In the rows, 128 means zero.
Here are made-up objects, facts about them, and rows of numbers that follow some of those facts. Name the object behind each unnamed row.

Named rows:
<610>: [129 130 112 123 134 165 110 141 125 117 128 149  91 126 128 112 130 115
 138 141 152 114  93 116 121 127 122 109 114 119  95 106 130 141 129 110
 133]
<1275>: [131 136 147 129 129 142 130 125 136 107 144 138  99 134 124 122 136 137
 131 131 107 123 119 112 111 131 105 126 133 119 130 110 138 127 116 134
 128]
<642>: [131 149 183 113 110 147 108 121 135 111 139 115 109 139 123 108 138 117
 140 115 141 132 137 101 140 130 124 144 153 148 106  47 135 126 152 137
 110]
<491>: [125 133 137 109 110 163 116 160 135 105 120 100  78 136 125 114 140 116
 109 142 167 114  94 122 103 138 116 128 122 134 111  56 136 118 124 119
 109]
<790>: [129 122 104 121 151 116 106 118 124  99 157 127 134 154 137 140 138 103
 130 132 134 100  86  64 108  71 151  74  96 104 113 117 138 146 129 114
 136]
<577>: [131 141 115 120 130 163 111 139 131 111 129 156  94 124 130 105 141 115
 153 146 163 119  89 115 122 106 123 105 114 122  85 110 126 136 151 103
 133]
<562>: [132 133 142 128 129 145 108 129 128 119 139 135 124 134 121 125 128 118
 117 130 123 123 129 115 123 129 121 120 139 123 119 103 134 137 127 137
 126]
<725>: [125 150 114 118 134 183 101 192 155  86 138 110 115 132 110 134 132 139
  90 134 119 114 103 228 133  57 136  94 166 152 158 173 134 136 116 148
 141]
<1058>: [130 154 151 123 126 164  86 151 152  86 120  94 127 136  99 125 117 135
 109 115  84 120 152 242 151  52 138 126 187 170 168 172 130 139 132 148
 144]
<28>: [132 131 140 130 118 137 111 124 134 113 108 111 123 132 122 117 129 116
 114 143 119 116 138 133 112 109 118 139 126 126 128 118 130 128 126 119
 127]
<1114>: [122 126 137 117 117 150 111 145 143 109 112  94 122 132 140 120 163 108
  95 139 154 106 122 128 100 112 117 140 119 121 112  60 132 111 121 135
 115]
<1118>: [127 126 120 128 129 151 114 141 132 120 133 135 130 130 137 131 154 117
 106 138 136 120 118 104 114 134 118 115 125 112 102  94 134 126 119 137
 123]
<410>: [131 127 120 128 116 144 109 149 135 112  92 116 116 128 126 118 129 110
 120 155 134 115 117 143 104 119 106 118 112 111 115 115 128 126 126 108
 125]
<834>: [131 135 144 135 129 147 138 122 133 109 143 127  98 135 120 121 132 136
 124 138 120 122 119 126 110 118 111 124 133 123 131 113 140 124 115 122
 124]
<523>: [131 134 143 129 129 141 128 127 136 107 145 136 101 135 123 124 139 135
 129 130 103 122 121 116 111 123 104 130 133 119 128 110 139 127 116 134
 127]
<97>: [132 130 140 128 120 136 113 122 136 111 106 111 120 132 122 116 125 114
 116 140 121 116 136 138 111 110 116 133 131 130 128 116 128 127 125 119
 127]
<1312>: [140 132 160 138 111 127 118 117 131 119  99 112 130 135 111 118 104 119
 125 140  96 127 157 141 113 125 103 134 141 122 138 130 132 131 129 118
 121]
<246>: [128 128 118 127 139 144 136 130 134 107 141 146  93 130 134 122 149 133
 134 138 122 110  97 108 105 111 108 112 112 106 113 119 136 128 113 123
 134]
<634>: [132 130 142 129 118 139 112 123 134 113 106 111 118 132 122 116 127 116
 117 142 119 114 140 140 111 108 118 135 132 125 129 122 130 126 125 118
 127]
<937>: [133 127 123 129 118 141 111 150 135 109  98 120 126 129 128 119 126 110
 115 157 132 119 119 137 100 120 104 120 115 108 119 121 127 125 125 108
 125]

Facts:
<1366> Δ <754>, <1032>, <779>
<151> Δ <779>, <1353>, <710>
<412> Δ <485>
<544> Δ <436>
<1256> Δ <431>
<676> Δ <1053>
<1346> Δ <436>, <145>
<9> Δ <1245>, <1312>
<1084> Δ <9>
<1032> Δ <190>
<917> Δ <193>
<1325> Δ <153>, <145>
<88> Δ <431>
<210> Δ <841>, <1276>, <572>, <379>
<1205> Δ <1245>
<1055> Δ <1130>
<5> Δ <145>, <1112>
<246> Δ <145>
<742> Δ <642>
<1340> Δ <1254>
<1323> Δ <750>, <776>
<70> Δ <736>
<1159> Δ <436>
<347> Δ <225>
<944> Δ <1254>, <145>
<1034> Δ <431>
<1276> Δ <329>
<796> Δ <873>, <543>
<1401> Δ <1229>, <1340>, <68>, <948>, <225>
<329> Δ <1312>, <874>
<725> Δ <1058>, <721>
<482> Δ <193>, <379>
<1229> Δ <826>
<1006> Δ <225>
<1108> Δ <625>, <957>
<552> Δ <572>
<779> Δ <1053>, <145>
<381> Δ <826>
<197> Δ <1042>, <625>, <750>
<352> Δ <145>
<1267> Δ <485>
<1138> Δ <1042>
<1134> Δ <721>
<776> Δ <742>
<940> Δ <145>
<1015> Δ <543>
<699> Δ <1058>
<281> Δ <339>
<193> Δ <339>
<217> Δ <496>, <948>
<1022> Δ <347>, <1312>
<1118> Δ <832>, <841>
<557> Δ <412>
<572> Δ <826>
<874> Δ <826>, <625>
<625> Δ <1254>
<1150> Δ <1254>, <225>
<925> Δ <874>
<802> Δ <625>, <841>
<1114> Δ <1323>, <52>
<410> Δ <826>
<411> Δ <832>
<491> Δ <642>
<379> Δ <1254>
<790> Δ <543>
<1068> Δ <482>
<1353> Δ <841>
<294> Δ <431>, <193>, <625>
<485> Δ <381>, <145>
<45> Δ <917>
<658> Δ <1058>
<622> Δ <1229>
<610> Δ <1267>
<832> Δ <436>, <750>
<1008> Δ <291>
<916> Δ <291>, <750>
<577> Δ <412>
<431> Δ <1312>
<67> Δ <1312>
<937> Δ <826>, <1034>
<68> Δ <742>
<746> Δ <625>, <5>
<972> Δ <1346>
<982> Δ <543>, <145>
{<1366>, <412>, <917>, <873>, <190>, <88>, <1340>, <70>, <1159>, <721>, <562>, <103>, <1229>, <197>, <1134>, <339>, <1118>, <557>, <411>, <35>, <82>, <790>, <1353>, <485>, <45>, <922>, <736>, <610>, <431>} ξ b
{<151>, <153>, <1254>, <1346>, <1084>, <667>, <496>, <1325>, <1112>, <210>, <1205>, <1130>, <97>, <5>, <754>, <634>, <1323>, <1312>, <1276>, <796>, <329>, <1058>, <1006>, <1245>, <552>, <779>, <381>, <352>, <776>, <940>, <28>, <1015>, <699>, <1042>, <281>, <193>, <217>, <52>, <363>, <957>, <692>, <874>, <625>, <1150>, <925>, <802>, <1114>, <410>, <379>, <1068>, <294>, <658>, <1008>, <67>, <937>, <972>, <948>} ξ a
{<642>, <1122>, <1401>, <482>, <826>, <553>, <577>, <746>, <982>} ξ f
{<544>, <676>, <9>, <145>, <1055>, <742>, <347>, <225>, <725>, <69>, <1108>, <436>, <1320>, <491>, <543>, <841>, <68>} ξ c
{<1256>, <604>, <1022>, <572>, <710>, <1053>, <622>, <832>} ξ e
{<1032>, <246>, <1275>, <944>, <523>, <750>, <703>, <1267>, <291>} ξ d
{<1034>, <834>, <1138>, <916>} ξ g

Rows to name:
No name comes twice in this set of rows, the named rows included.
[130 134 152 119 109 150 125 138 129 113 119 105  87 136 116 115 125 126
 119 137 139 120 115 122 115 135 111 132 136 139 123  84 137 125 123 118
 113] | <68>
[132 129 152 129 118 135 139  97 123 127 131 115  99 137 116 114 120 138
 128 131 105 111 141 107 123 107 130 134 141 147 133 131 138 134 119 118
 130] | <145>
[132 130 153 143 131 148 142  63 118 157 142 150 117 116 124 108 138 149
 130 121  85 115 181 104 149 121 140 146 157 148 116 152 133 141 118 140
 148] | <190>
[121 129 134 130 131 154 143 142 143 108 152 110 115 133 141 131 176 127
  94 137 145 112 113 118  93 120 110 127 129 114 121  71 144 101 105 148
 115] | <916>
[124 132 173 125 123 137 142 109 143 114 157 107 117 139 135 128 173 145
 102 111 106 120 149  95 117 133 115 157 151 129 131  63 146 107 107 171
 114] | <291>
[133 125 145 126 131 102 133  83 119 107 150 104 114 158 117 126 111 123
 139 126 107  99 121  74 114  60 150 104 120 141 142 134 143 142 126 106
 132] | <543>
[126 131 177 118 112 138 115 109 138 114 116  79 117 140 124 111 145 120
 107 118 124 115 157 126 121 123 125 169 146 148 126  55 136 114 127 140
 113] | <52>
[128 125 117 132 128 147 123 122 135 123 106 126 124 121 134 113 146 119
 114 151 129 107 135 128 109 104 121 132 114 117 112 130 128 125 120 119
 137] | <151>
[134 135 144 142 123 139 139 135 132 114 136 127 106 134 116 122 122 131
 127 145 113 129 122 132 106 139  94 114 136 112 133 120 140 124 112 117
 122] | <1034>
[126 144 114 122 129 170 111 176 146  96 131 114 111 132 113 132 130 133
  91 141 127 114 107 188 121  83 128 101 148 139 147 154 135 132 116 139
 135] | <1055>
[131 129 136 133 129 146 119 114 125 132 141 137 126 129 129 122 137 124
 121 131 114 121 139 104 127 132 125 124 138 127 113 115 134 135 121 137
 131] | <1353>
[144 134 163 147 106 113 111 124 130 121  93 114 147 138 105 125  88 116
 125 145  85 135 163 149 107 133  93 127 150 112 147 141 131 132 130 112
 121] | <1245>
[136 132 140 136 123 140 111 139 128 119 128 138 137 134 120 131 120 116
 119 138 115 132 132 115 116 150 106 111 139 111 121 115 134 135 126 131
 121] | <431>
[133 130 118 136 125 144 108 158 132 115 124 145 140 130 128 135 128 114
 114 149 131 130 114 120 104 144 102 101 131  96 116 111 133 133 123 132
 121] | <88>

Now the same objects, written a new way:
Named rows:
<1340>: [141 130 141 108 135 130 122 104 118 145 129 110 125 120 127 133 121 105
 114 135 133 120 135 141 140 109 108]
<841>: [122 128  97 119 127 120  99 135 130 109 105 122 130  90 131 108 121 121
 168 136 161 123 138 132 118  99 149]
<1353>: [145 150 127 120 124 111  94 112 132 138 132 108 127 121 124 133 120  96
 122 135 146 132 125 138 127 115 131]
<1122>: [120 102 126 119 142 111 115 136 136 126 136 114 116 176 130 143 140 122
 166 125 123 133 141 127 136 127 137]
<491>: [131  61 152 124 138 138 143 125 131 134 120 136 110 177 126 153 131 147
 156 143 110 136 141 127 143 139 112]
<572>: [135 153 101 102 133 135 105 116 112 138 119  96 129  80 131 126 119  93
  94 128 138 138 105 129 133 125 129]
<1006>: [118 107 148 132 137 147 158 119 109 129 116 157 129 101 133 117 124 158
 111 120 108 121 138 120 137 137 113]
<834>: [129 127 131 120 131 124 124 136 139 152 129 114 114 183 121 131 137 124
 134 127 127 131 125 142 129 134 125]
<1325>: [126 164 136 151 114 121 174 131 120 118 133 164 141  90 124 114 133 125
 113 128 125 127 118 115 133 120 111]
<436>: [134 122  97 131 122 117  99 142 142 108 116 126 126  99 128 103 128 113
 189 152 176 133 127 141 121 110 147]
<703>: [136  88  99 121 131 128 130 118 137 108 152 110 118 189 121 166 133 136
 129 134 129 130 128 127 121 116 136]
<485>: [140 160 112 117 129 118 122 120 101 140 146 112 126  82 128 130 129  83
 113 139 148 136 104 111 136 110 120]
<197>: [148 141 181 121 128 109 115 100 146 145 123 125 121 143 123 150 114 113
 123 136 120 144 137 142 135 135 119]
<790>: [145 135 165 127 130 122 147 122 131 150 168 107 125 169 125 141 139  88
 117 134 126 128 109 130 137 126 109]
<948>: [118  87  90 126 137 161 137 130 101 130 108 141 131  73 134  97 127 166
 136 132 145 112 134 126 132 131 113]
<873>: [142 118 128 124 132 129 120 128 130 144 164  95 127 159 127 121 139  90
 129 139 153 119 110 143 130 126 119]
<1312>: [103 123 114 132 144 151 121 148 114 111 119 120 134  99 139  86 118 136
 137 114 149 113 119 114 105 138 169]
<225>: [118  86 100 108 146 146 125 132 111 128 109 115 120 125 136 108 127 131
 162 139 147 112 138 127 128 104 127]
<70>: [142 120 141 121 130 126 116 123 141 149 152 103 122 191 128 155 134 114
 117 127 116 136 125 130 132 149 119]
<634>: [123 127 109 142 120 141 131 143 132 120 128 140 131 139 130 122 133 158
 127 124 124 125 131 130 122 147 127]

Name these rows:
No name comes twice in this set of rows, the named rows included.
[121  93 180 109 152 115 167 105 110 139 117 144 105 137 129 165 128 119
 139 131  93 137 154 109 160 118 100] | <1401>
[119 166 164 137 123 123 149 120 118 122 110 164 134  89 124 135 117 147
  96 113  97 134 139 112 129 129 126] | <210>
[145 158 168 131 123 110 143 117 135 149 157 116 127 150 121 152 135  87
 107 133 124 137 114 130 137 125 109] | <1366>
[145 157 112 118 118 125 103 126 140 136 137  93 134 108 125 116 127  84
 115 138 153 130 103 154 130 123 124] | <710>
[120 154 164 134 122 132 144 124 135 128 113 146 144 132 128 117 125 158
 108 112 103 107 150 141 127 121 120] | <1068>
[128  76 122 139 130 153 140 122 132 124 106 152 126 106 133 114 125 173
 150 140 130 131 139 147 135 159 116] | <776>
[119 135 158 133 130 139 164 116 117 133 111 161 132 100 129 124 123 153
 110 122 100 116 143 119 140 125 106] | <1150>
[120 138 134 120 139 100 145 129 110 129 133 136 118 117 128 144 137  95
 148 130 130 141 130 105 141 107 133] | <577>
[129 103 149 146 121 138 136 124 145 123 110 161 126 130 129 123 122 169
 140 133 110 141 141 143 133 163 122] | <1114>
[137 132 124 107 134 136 121 114 110 146 120 107 121 103 127 145 120  99
  84 125 121 143 107 126 143 136 112] | <622>
[140 122  33 105 109 126  43 146 128 139 138  82 126 166 128 158 140 133
 115 126 138 135 133 133 123 132 138] | <721>
[139 114  93 129 127 121 146 122 132 114 162 112 124 177 120 152 136 118
 129 139 145 126 118 128 122 108 133] | <1032>
[125  49 108 113 152 131 122 124 131 129 117 117 109 141 136 129 137 135
 195 145 145 130 145 147 144 129 127] | <642>

The same objects again, as new rows of numbers:
Some objects and their rows:
<917>: [158 138 113 174 119 139 145 103 123 123 149  94 105 135 163 154 183 110
 131 105 152 127 121 136 165 159]
<746>: [122 110 141 142 130 116 121 135  94 134 137  99 156 123 114 136 154  87
 111 125 144 109 142 122 149 135]
<5>: [103  84 213 126 106 131 187 128  99 170 115 153  88 128 151 106  93 127
 109 142 154 112 152 141 120 124]
<625>: [109  72  73 144 154 150 148  94  43 150 166 122 192  63 147 132 197 138
  85 169 153 108 153  90 104  92]
<1267>: [104 153 135 139 149 118 139 138 146  92 136  91  98 139 143 117 119 140
 113 130 133 118 150 138 157 167]
<485>: [126 108 170 143 115 132 217 129 126 115 115 115  68 152 187  83  71 124
 104 147 147 116 144 135 148 154]
<1034>: [197 135 101 151  76 127  85  96 106 138 136 123 107 140 125 139 181  98
  79 113 129 151 153 161 129 164]
<790>: [143 146 119 152 127 134 147 122 137 107 133 113 102 142 161 128 125 124
 130 128 130 131 119 130 145 141]
<1114>: [115 122 156 115 136 133 120 122 136 140 138 130 129 110 120 134 137 139
 141 127 127 132 135 135 129 134]
<710>: [123 163  98 137 127 127 136 147 118 128 107 133 140 158 100 126 119 123
 134  96 125 125 110 113 115 117]
<1068>: [117 121 157 125 135 135 124 123 129 141 138 122 124 110 132 142 156 141
 134 120 134 132 138 135 131 140]
<1150>: [ 80 121 100 123 168 146 140 121  84 119 149 126 159  75 144 116 148 169
  92 172 118 128 152  97  94 100]
<1015>: [111 129 174 124 134 132 130 134 130 138 129 126 106 119 142 140 142 150
 135 115 127 129 139 140 126 136]
<411>: [147 131 102 134 127 138 142  96 152 120 150 123 141 131 112 120 118  94
 149 149 137 135 113 120 162 146]
<217>: [115 125 154 115 137 131 118 130 132 138 132 130 128 111 128 135 139 144
 139 126 124 131 133 134 121 126]
<1055>: [135 137  99 131 129 130 140 125 133 125 128 133 125 130 118 126 129 137
 129 118 131 133 130 130 128 136]
<572>: [192  51  65  74 123 114 123 188 137  91  75  70 173 157 145  77 132 140
 132  77 121  98 134 131 132 146]
<1340>: [114 118  33 160 155 148 169 101  64 101 156 117 171  95 168 111 145 134
  78 189 133 116 130  77 111  92]
<28>: [116 132 152 120 131 125 108 135 129 141 122 147 127 120 126 148 130 142
 148 119 121 125 118 132 110 104]
<1134>: [144 146 103 144 128 132 136 120 139 107 135 116 118 140 147 128 125 121
 133 136 125 134 115 123 143 133]

Name these rows:
No name comes twice in this set of rows, the named rows included.
[ 92 136 135 108 158 138 123 134 130 114 139 125 135  96 133 117 128 165
 119 148 107 141 146 122 112 127] | <1006>
[158 113  82 145 125 140 141  87 130 126 157 116 157 125 120 128 145  88
 139 143 147 125 115 115 163 140] | <197>
[104  92 207 123 112 128 180 130 107 163 114 151  90 128 149 107  92 130
 110 141 147 117 149 140 120 127] | <1325>
[149 107  77 143 124 135 143 108 112 137 141 123 148 122 120 133 163 120
 122 119 148 123 134 123 137 135] | <1108>
[ 91  97 120 158 129 121 194 126  63 129 129 130 123 130 155  96  92 113
  60 181 164  89 154 106 122 108] | <944>
[125 105 150 107 133 129 117 133 135 136 129 121 131 111 134 129 145 143
 138 121 126 127 139 137 127 134] | <552>
[149 152 105 162 124 126 128 124 131 114 124 128 116 149 151 150 133 115
 147 115 131 123  96 125 135 116] | <339>
[101  71 213 104 105 136 193  96 130 187 136 172 121 125  94  89  61  91
 140 166 163 117 146 141 148 137] | <1346>
[130 152 111 144 129 123 141 135 132 126 112 143 111 145 132 141 121 145
 140 104 128 125 116 133 116 118] | <543>
[159 144 110 146  85 137 110 135 102 145 132 107 119 155  94 126 177  98
  79  96 135 156 141 123 131 165] | <1256>
[ 90  98  88 143 162 149 153 105  54 137 158 125 173  68 153 130 176 155
  85 168 139 113 152  91  96  94] | <379>

